Here is a tiny trained network, its code and every weight. The questions are about switching its units off for an input and a class, where a switched-off unit gives its printed mean instead of its output.

import numpy as np


def w(rows, s, z=0):
    codes = np.array(rows[::2]) - 128.0
    scale = np.full(codes.shape[1], s)
    scale[-1] = z or s
    return codes * scale


def f(y):
    return y / 2 * (1 + np.tanh(0.7978845608 * (y + 0.044715 * y**3)))


def log_softmax(a):
    a = a - a.max(-1, keepdims=True)
    return a - np.log(np.exp(a).sum(-1, keepdims=True))


def net(x, mask):
    res = np.array(x, float).reshape(1, 6) / 4 @ E
    y = f(res @ A[0][:, :-1].T + A[0][:, -1])
    res = res + np.where(mask, y, B[0][:, -1]) @ B[0][:, :-1]
    return log_softmax(res[-1] @ U[:, :-1].T + U[:, -1])


A, B = {}, {}
E = w([
[178,114,12],'x0',
[219,66,107],'x1',
[97,115,118],'x2',
[227,176,120],'x3',
[231,47,172],'x4',
[146,255,149],'x5',
],0.0062)
A[0] = w([
[158,182,122,183],'N1',
[10,144,159,115],'N2',
[168,141,52,255],'N3',
[162,97,60,222],'N4',
[142,175,157,236],'N5',
[169,110,179,163],'N6',
[167,132,30,205],'N7',
[138,105,97,74],'N8',
[85,161,141,189],'N9',
[137,130,158,61],'N10',
[155,178,126,148],'N11',
[202,139,144,195],'N12',
[133,71,96,159],'N13',
],0.014,0.0065)
B[0] = w([
[220,115,31,193],'N1',
[73,208,187,215],'N2',
[109,74,35,254],'N3',
[53,81,73,238],'N4',
[113,196,37,216],'N5',
[170,175,66,189],'N6',
[63,106,68,241],'N7',
[160,47,254,132],'N8',
[112,221,69,191],'N9',
[192,159,235,118],'N10',
[168,172,94,171],'N11',
[158,146,60,226],'N12',
[83,60,117,187],'N13',
],0.007,0.0085)
U = w([
[168,131,212,2],'0',
[44,2,102,182],'1',
[178,76,162,93],'2',
[62,189,146,160],'3',
[159,155,59,181],'4',
],0.01,0.0054)

Each question gives the input, the list of numbers given to net, and the class t.
The units are the neurons (one row each of A and B). Each row of codes is followed by its name. A weight is (code - 128) times the scale printed after its matrix; where a second scale follows, it is the last column's (A, B and U).
mask holds one flag per neuron, in row order. A switched-off neuron (its flag False) gives its mean, the last column of its row in B, instead of its output. The means were averaged over made-up inputs and are rounded, as every weight is.
A unit's drop is (log p(t) with every unit on - log p(t) with that unit switched off) / (log p(t) with every unit on - log p(t) with every unit switched off).
The circuit of an input: a set's keep is (log p(t) with only the set's units on - log p(t) with every unit switched off) / (log p(t) with every unit on - log p(t) with every unit switched off). Starting from the 12 units with the biggest drops (on a tie, the unit counted first), units are removed one at a time, each time the one whose removal leaves the highest keep (on an exact tie, the one counted first), for as long as the keep stays at least 0.8.
units of the circuit, in order: the units of the circuit, biggest drop first
most important unit: the unit with the biggest drop
k most important neurons: the k neurons with the biggest drops, biggest first
drop when u is switched off: that unit's drop, to one decimal
input [-8,3,3,-1,-4,-7], class 3: units of the circuit, in order	[N2 N3]
input [-3,0,-8,-2,-1,-5], class 3: units of the circuit, in order	[N3 N1]
input [2,8,7,7,2,1], class 1: units of the circuit, in order	[N4 N7]
input [-2,-4,4,-1,4,0], class 3: units of the circuit, in order	[N3 N1 N4]
input [0,-6,6,-1,-3,-5], class 3: most important unit	N2
input [5,-8,-5,-7,1,-2], class 3: 2 most important neurons	[N2 N3]
input [4,3,4,-6,0,5], class 1: drop when N5 is switched off	0.1
input [7,6,-6,1,4,-6], class 1: drop when N8 is switched off	0.0
input [-4,-1,1,0,6,0], class 2: drop when N9 is switched off	0.2
input [-4,1,2,2,6,-2], class 2: drop when N5 is switched off	0.1
